Below are the code and all the weights of a small trained network. Each question names an input and a target symbol and asks about switching units off, where a switched-off unit gives its printed mean instead of its output.

import numpy as np


def w(rows, s, z=0):
    codes = np.array(rows[::2]) - 128.0
    scale = np.full(codes.shape[1], s)
    scale[-1] = z or s
    return codes * scale


def norm(h):
    return h / np.sqrt((h * h).mean(-1, keepdims=True) + 1e-5)


def f(y):
    return np.maximum(y, 0)


def softmax(a):
    e = np.exp(a - a.max(-1, keepdims=True))
    return e / e.sum(-1, keepdims=True)


def log_softmax(a):
    a = a - a.max(-1, keepdims=True)
    return a - np.log(np.exp(a).sum(-1, keepdims=True))


def net(x, mask):
    ids = ['αγζξσψ'.index(c) for c in x.split()]
    T = len(ids)
    res = E[ids] + P[:T]
    u = 0
    for l in range(3):
        q, k, v = (norm(res) @ M[l].T for M in (Q, K, V))
        z = softmax(np.where(np.tri(T) > 0, q @ k.T / 4**0.5, -1e9)) @ v
        res = res + np.where(mask[u], z, O[l][:, -1]) @ O[l][:, :-1]
        u += 1
        y = f(norm(res) @ A[l][:, :-1].T + A[l][:, -1])
        res = res + np.where(mask[u : u + 4], y, B[l][:, -1]) @ B[l][:, :-1]
        u += 4
    return log_softmax(norm(res)[-1] @ U[:, :-1].T + U[:, -1])


Q, K, V, O, A, B = {}, {}, {}, {}, {}, {}
E = w([
[137,175,121],'α',
[179,161,124],'γ',
[187,156,166],'ζ',
[78,13,74],'ξ',
[133,137,233],'σ',
[1,219,167],'ψ',
],0.014)
P = w([
[38,57,108],'0',
[182,14,50],'1',
[161,49,87],'2',
[144,183,93],'3',
[87,244,136],'4',
[89,235,127],'5',
[128,207,137],'6',
[98,199,152],'7',
[113,176,150],'8',
[65,220,141],'9',
[67,254,47],'10',
[112,195,116],'11',
[80,161,128],'12',
],0.0035)
Q[0] = w([
[41,225,122],'0.h0',
[253,230,96],'0.h0',
[112,109,171],'0.h0',
[89,86,92],'0.h0',
],0.015)
K[0] = w([
[176,57,137],'0.h0',
[157,255,225],'0.h0',
[160,53,20],'0.h0',
[171,42,94],'0.h0',
],0.0075)
V[0] = w([
[87,86,255],'0.h0',
[48,141,54],'0.h0',
[148,16,145],'0.h0',
[58,156,157],'0.h0',
],0.0097)
O[0] = w([
[174,102,246,98],'0.h0',
[71,159,125,1],'0.h0',
[103,41,127,27],'0.h0',
[121,112,186,90],'0.h0',
],0.012,0.0051)
A[0] = w([
[80,186,99,107],'0.n0',
[89,211,165,187],'0.n1',
[254,221,134,157],'0.n2',
[90,176,177,5],'0.n3',
],0.0087,0.0022)
B[0] = w([
[115,162,198,152],'0.n0',
[228,177,112,174],'0.n1',
[151,255,69,255],'0.n2',
[149,56,121,135],'0.n3',
],0.0069,0.012)
Q[1] = w([
[55,110,252],'1.h0',
[115,165,211],'1.h0',
[87,86,151],'1.h0',
[38,10,67],'1.h0',
],0.011)
K[1] = w([
[158,6,135],'1.h0',
[117,121,79],'1.h0',
[173,105,156],'1.h0',
[218,110,148],'1.h0',
],0.013)
V[1] = w([
[117,101,174],'1.h0',
[93,149,181],'1.h0',
[254,134,154],'1.h0',
[138,124,59],'1.h0',
],0.0089)
O[1] = w([
[101,167,120,5],'1.h0',
[155,237,254,105],'1.h0',
[241,77,145,179],'1.h0',
[142,114,107,199],'1.h0',
],0.0081,0.0034)
A[1] = w([
[130,215,77,184],'1.n0',
[153,99,2,1],'1.n1',
[87,157,125,106],'1.n2',
[97,78,106,85],'1.n3',
],0.0094,0.0049)
B[1] = w([
[63,249,140,254],'1.n0',
[3,144,78,144],'1.n1',
[29,152,221,137],'1.n2',
[183,66,4,133],'1.n3',
],0.0058,0.01)
Q[2] = w([
[143,159,100],'2.h0',
[92,242,176],'2.h0',
[86,249,179],'2.h0',
[125,97,167],'2.h0',
],0.017)
K[2] = w([
[116,88,157],'2.h0',
[130,12,76],'2.h0',
[157,33,103],'2.h0',
[132,145,122],'2.h0',
],0.011)
V[2] = w([
[222,172,136],'2.h0',
[196,182,166],'2.h0',
[73,145,255],'2.h0',
[199,217,188],'2.h0',
],0.0091)
O[2] = w([
[237,90,55,164],'2.h0',
[254,155,151,127],'2.h0',
[157,201,231,2],'2.h0',
[218,181,37,108],'2.h0',
],0.0068,0.0058)
A[2] = w([
[122,5,34,2],'2.n0',
[74,124,154,128],'2.n1',
[66,204,155,107],'2.n2',
[154,98,78,155],'2.n3',
],0.018,0.0057)
B[2] = w([
[123,250,155,166],'2.n0',
[170,15,134,160],'2.n1',
[197,143,138,254],'2.n2',
[60,131,144,188],'2.n3',
],0.014,0.0089)
U = w([
[182,171,188,30],'α',
[248,40,48,166],'γ',
[129,130,37,234],'ζ',
[178,176,104,2],'ξ',
[70,155,226,83],'σ',
[212,93,205,120],'ψ',
],0.011,0.0062)

Each question gives the input, a string of symbols that net reads in full, and the target symbol t.
The units are the heads (4 rows each of Q, K, V and O) and the neurons (one row each of A and B). Each row of codes is followed by its name. A weight is (code - 128) times the scale printed after its matrix; where a second scale follows, it is the last column's (O, A, B and U).
mask holds one flag per unit, layer by layer, with each layer's heads first. A switched-off unit (its flag False) gives its mean, the last column of its rows in O or B, instead of its output. The means were averaged over made-up inputs and are rounded, as every weight is.
A unit's drop is (log p(t) with every unit on - log p(t) with that unit switched off) / (log p(t) with every unit on - log p(t) with every unit switched off).
The circuit of an input: a set's keep is (log p(t) with only the set's units on - log p(t) with every unit switched off) / (log p(t) with every unit on - log p(t) with every unit switched off). Starting from the 12 units with the biggest drops (on a tie, the unit counted first), units are removed one at a time, each time the one whose removal leaves the highest keep (on an exact tie, the one counted first), for as long as the keep stays at least 0.8.
circuit, biggest first: the units of the circuit, biggest drop first
k most important neurons: the k neurons with the biggest drops, biggest first
drop when u is switched off: that unit's drop, to one decimal
input ξ γ ψ γ γ, target σ: circuit, biggest first	(2.h0; 0.h0)
input γ ξ α γ σ ξ σ γ ζ γ, target ψ: circuit, biggest first	(0.h0; 2.h0; 2.n1; 2.n2)
input ζ γ α, target γ: circuit, biggest first	(0.h0; 1.h0)
input γ ξ ψ γ σ γ ζ α ζ ψ ψ α, target σ: circuit, biggest first	(0.h0; 2.h0)
input σ γ α, target ψ: circuit, biggest first	(0.h0)
input ψ σ ψ α σ σ α σ ψ, target ψ: circuit, biggest first	(0.h0; 0.n2; 1.n0)
input ξ ξ ψ σ, target σ: circuit, biggest first	(2.h0; 0.h0)
input ζ ψ ζ γ α ξ ξ σ ζ γ σ, target σ: circuit, biggest first	(0.h0; 2.h0)
input ξ α γ σ γ σ, target ψ: circuit, biggest first	(2.h0; 2.n1; 2.n2; 0.n2)
input ζ ξ ζ, target ζ: 2 most important neurons	(1.n0; 0.n0)
input σ γ σ, target γ: 3 most important neurons	(1.n0; 2.n0; 0.n0)
input γ ζ γ γ γ σ, target ζ: circuit, biggest first	(0.h0; 2.h0; 2.n2)
input γ γ ζ ψ γ σ ξ γ σ σ σ σ α, target ψ: 2 most important neurons	(2.n1; 2.n2)
input σ γ γ, target ψ: circuit, biggest first	(0.h0)
input α γ α ξ γ γ σ γ γ γ σ γ ψ, target σ: drop when 2.h0 is switched off	2.4
input γ α ζ, target ζ: drop when 0.h0 is switched off	0.7
input γ γ σ, target ζ: drop when 0.h0 is switched off	0.9
